Here is a tiny trained network, its code and every weight. The questions are about switching its units off for an input and a target symbol, where a switched-off unit gives its printed mean instead of its output.

import numpy as np


def w(rows, s, z=0):
    codes = np.array(rows[::2]) - 128.0
    scale = np.full(codes.shape[1], s)
    scale[-1] = z or s
    return codes * scale


def softmax(a):
    e = np.exp(a - a.max(-1, keepdims=True))
    return e / e.sum(-1, keepdims=True)


def log_softmax(a):
    a = a - a.max(-1, keepdims=True)
    return a - np.log(np.exp(a).sum(-1, keepdims=True))


def net(x, mask):
    ids = ['αβηθλξπσφψω'.index(c) for c in x.split()]
    T = len(ids)
    res = E[ids] + P[:T]
    u = 0
    for l in range(2):
        r = res
        for j in range(3):
            rows = slice(3 * j, 3 * j + 3)
            q, k, v = (r @ M[l][rows].T for M in (Q, K, V))
            z = softmax(np.where(np.tri(T) > 0, q @ k.T / 3**0.5, -1e9)) @ v
            o = O[l][rows]
            res = res + np.where(mask[u + j], z, o[:, -1]) @ o[:, :-1]
        u += 3
    return log_softmax(res[-1] @ U[:, :-1].T + U[:, -1])


Q, K, V, O = {}, {}, {}, {}
E = w([
[221,47,194,224,91,132,66,25,242,100],'α',
[30,204,3,40,184,206,19,238,159,202],'β',
[37,194,16,79,19,51,175,174,132,79],'η',
[233,67,57,170,219,148,72,19,8,253],'θ',
[26,150,162,97,17,196,139,217,248,10],'λ',
[215,75,9,191,171,44,55,64,242,19],'ξ',
[193,9,124,180,10,124,179,14,90,182],'π',
[172,76,232,59,158,244,9,26,168,155],'σ',
[31,228,198,29,4,137,73,104,50,183],'φ',
[43,241,235,237,243,9,249,15,54,31],'ψ',
[101,2,10,248,237,212,209,248,134,174],'ω',
],0.0041)
P = w([
[183,100,84,151,95,109,57,226,141,167],'0',
[17,15,21,247,5,230,14,84,14,5],'1',
[251,201,150,77,245,10,37,250,129,100],'2',
[8,77,17,186,15,253,160,26,95,238],'3',
[68,21,200,235,239,37,21,171,220,8],'4',
[215,232,38,16,245,69,215,148,241,236],'5',
[16,34,78,105,111,245,241,12,240,243],'6',
[36,25,90,237,220,29,20,204,231,53],'7',
],0.0039)
Q[0] = w([
[33,202,12,59,74,232,228,7,146,247],'0.h1',
[247,231,238,52,220,14,141,247,76,76],'0.h1',
[13,6,36,249,31,253,53,12,202,76],'0.h1',
[143,80,245,122,59,37,125,1,94,10],'0.h2',
[12,14,11,249,77,246,22,214,209,66],'0.h2',
[172,253,100,17,5,233,249,7,43,230],'0.h2',
[207,240,65,2,54,231,192,60,108,250],'0.h3',
[125,241,74,153,229,47,245,187,76,143],'0.h3',
[252,249,239,200,231,11,220,239,28,3],'0.h3',
],0.0038)
K[0] = w([
[243,175,246,68,243,9,131,229,246,29],'0.h1',
[11,12,53,247,16,238,16,105,15,15],'0.h1',
[228,249,92,2,204,63,252,96,229,245],'0.h1',
[59,189,13,192,47,160,190,235,31,219],'0.h2',
[176,192,245,3,223,234,229,12,234,247],'0.h2',
[253,167,95,210,240,4,97,241,29,33],'0.h2',
[242,85,96,49,80,94,8,246,202,58],'0.h3',
[143,107,245,165,229,47,27,11,207,33],'0.h3',
[15,223,249,232,34,60,31,7,5,10],'0.h3',
],0.0039)
V[0] = w([
[63,112,209,191,11,115,211,220,187,11],'0.h1',
[201,210,9,24,107,19,57,191,99,244],'0.h1',
[245,218,151,10,214,49,24,119,253,76],'0.h1',
[109,122,16,97,252,179,18,100,63,244],'0.h2',
[230,173,219,27,57,82,23,117,5,214],'0.h2',
[109,150,69,231,99,17,252,219,31,133],'0.h2',
[177,248,249,62,211,5,119,11,87,12],'0.h3',
[239,122,253,40,3,171,17,12,10,44],'0.h3',
[16,55,156,134,208,247,23,233,245,124],'0.h3',
],0.0039)
O[0] = w([
[99,189,228,218,121,164,72,225,64,238,94],'0.h1',
[57,21,10,137,185,97,126,33,30,84,152],'0.h1',
[42,79,211,153,172,225,231,99,73,8,114],'0.h1',
[129,30,38,67,152,97,76,30,190,85,203],'0.h2',
[226,88,43,32,79,154,131,197,36,101,80],'0.h2',
[89,232,121,123,86,43,82,49,12,229,115],'0.h2',
[137,185,227,56,224,99,228,107,23,84,4],'0.h3',
[254,164,160,52,102,103,152,223,19,98,40],'0.h3',
[89,50,205,146,125,222,40,197,247,121,217],'0.h3',
],0.0039,0.0047)
Q[1] = w([
[249,233,241,120,230,14,53,217,56,76],'1.h1',
[112,58,95,231,233,16,15,252,246,143],'1.h1',
[13,9,11,226,207,243,27,147,245,210],'1.h1',
[97,181,138,91,165,180,245,40,85,143],'1.h2',
[239,241,243,19,123,59,181,174,56,228],'1.h2',
[241,248,201,15,227,31,232,243,42,235],'1.h2',
[106,224,71,23,47,251,244,24,36,188],'1.h3',
[241,244,229,20,153,24,232,248,30,227],'1.h3',
[236,220,248,103,234,7,61,239,85,125],'1.h3',
],0.004)
K[1] = w([
[63,13,10,198,12,248,7,132,26,39],'1.h1',
[14,59,198,246,115,192,251,8,79,18],'1.h1',
[40,233,228,161,251,17,250,3,193,95],'1.h1',
[225,236,78,62,165,40,21,244,161,129],'1.h2',
[115,134,56,205,83,147,53,189,36,55],'1.h2',
[137,144,135,204,63,140,28,155,15,39],'1.h2',
[248,244,171,117,233,8,45,249,106,214],'1.h3',
[234,104,83,219,6,176,12,211,18,43],'1.h3',
[33,55,39,199,8,241,16,93,8,39],'1.h3',
],0.0039)
V[1] = w([
[57,239,184,69,5,6,183,15,54,34],'1.h1',
[40,189,182,57,8,218,121,249,202,15],'1.h1',
[131,106,240,49,245,243,53,101,43,226],'1.h1',
[84,207,132,59,114,81,19,172,209,49],'1.h2',
[162,25,111,199,14,199,228,34,85,189],'1.h2',
[165,96,229,124,93,185,34,4,142,189],'1.h2',
[29,206,139,6,4,182,55,45,120,197],'1.h3',
[37,162,105,52,94,193,216,249,27,240],'1.h3',
[48,198,24,63,249,109,91,232,75,135],'1.h3',
],0.0039)
O[1] = w([
[26,31,57,54,208,120,210,246,11,226,1],'1.h1',
[53,60,237,211,239,251,12,207,190,250,106],'1.h1',
[248,26,72,9,7,217,65,198,247,7,90],'1.h1',
[29,11,252,89,254,118,30,242,60,11,139],'1.h2',
[190,242,12,196,22,242,238,105,35,249,161],'1.h2',
[251,137,167,8,10,243,247,246,38,28,154],'1.h2',
[213,12,19,8,243,249,17,242,4,121,122],'1.h3',
[119,23,5,84,115,167,8,30,224,249,63],'1.h3',
[117,8,51,138,220,8,11,10,248,53,132],'1.h3',
],0.0039,0.0062)
U = w([
[23,216,248,230,245,32,238,124,28,10,254],'α',
[196,10,86,105,250,15,5,97,189,9,44],'β',
[193,209,11,104,54,249,200,112,19,240,198],'η',
[61,146,141,98,110,52,160,155,94,115,62],'θ',
[105,46,32,15,133,142,80,205,64,209,207],'λ',
[42,134,252,175,177,241,66,179,71,246,48],'ξ',
[129,244,134,200,11,101,67,9,253,246,9],'π',
[235,57,155,19,65,246,214,245,169,11,210],'σ',
[236,90,7,50,25,24,210,97,131,32,78],'φ',
[53,76,66,182,242,74,135,157,43,241,164],'ψ',
[83,177,203,142,39,169,222,221,96,91,117],'ω',
],0.0039,0.0027)

Each question gives the input, a string of symbols that net reads in full, and the target symbol t.
The units are the heads (3 rows each of Q, K, V and O). Each row of codes is followed by its name. A weight is (code - 128) times the scale printed after its matrix; where a second scale follows, it is the last column's (O and U).
mask holds one flag per head, layer by layer. A switched-off head (its flag False) gives its mean, the last column of its rows in O, instead of its output. The means were averaged over made-up inputs and are rounded, as every weight is.
A unit's drop is (log p(t) with every unit on - log p(t) with that unit switched off) / (log p(t) with every unit on - log p(t) with every unit switched off).
The circuit of an input: a set's keep is (log p(t) with only the set's units on - log p(t) with every unit switched off) / (log p(t) with every unit on - log p(t) with every unit switched off). Starting from all 6 units, units are removed one at a time, each time the one whose removal leaves the highest keep (on an exact tie, the one counted first), for as long as the keep stays at least 0.8.
circuit, biggest first: the units of the circuit, biggest drop first
unit that matters most: the unit with the biggest drop
heads that matter: for each layer, one digit per head in row order, 1 if its drop is at least 0.15 and else 0, layers parted by /
input ω ω ω ω β β β, target β: heads that matter => 100 / 011
input β α σ θ, target σ: unit that matters most => 1.h1
input ξ ω σ ω ω θ ω, target φ: circuit, biggest first => [1.h1; 0.h1; 0.h2]
input ξ σ ω θ ω θ π, target φ: heads that matter => 100 / 100
input ω ξ λ σ ω ω β, target π: heads that matter => 001 / 101
input ω ω α, target π: circuit, biggest first => [0.h1; 1.h1]
input ω ω λ ω, target ξ: circuit, biggest first => [1.h1; 0.h1; 0.h3]
input σ β β σ, target β: heads that matter => 100 / 001
input β η ω, target ψ: heads that matter => 100 / 100
input θ σ σ ω, target σ: circuit, biggest first => [1.h1; 0.h1; 0.h2]
input φ ξ π β λ ξ φ, target α: circuit, biggest first => [0.h1; 1.h3; 1.h1]
input ξ β β, target β: heads that matter => 000 / 011
input ω π β, target η: heads that matter => 100 / 011
input ω π ω ξ ξ, target α: heads that matter => 000 / 101
input λ ξ θ ω, target φ: heads that matter => 101 / 100
input λ σ ξ ω, target α: circuit, biggest first => [0.h1; 1.h3]
input ω ω ξ π, target α: heads that matter => 100 / 001
input α ξ η, target α: circuit, biggest first => [1.h3; 1.h1]
input ω λ ω σ σ, target σ: heads that matter => 000 / 011
input ω ω φ, target π: heads that matter => 100 / 100
input λ π λ η, target ξ: unit that matters most => 1.h1
input η ω ω ω ω π ω, target η: unit that matters most => 1.h2
input β ω λ, target π: circuit, biggest first => [0.h1; 1.h1; 1.h2]
input ω ω θ, target π: heads that matter => 100 / 100
input β θ ω ω ω β π, target β: circuit, biggest first => [0.h1; 1.h3; 1.h2]
input ω ω π, target π: circuit, biggest first => [0.h1; 1.h1]
input β η ω π λ ω π η, target η: unit that matters most => 1.h2
input η λ σ π π, target η: heads that matter => 100 / 011
input φ σ θ ω ω η ω η, target π: heads that matter => 100 / 010
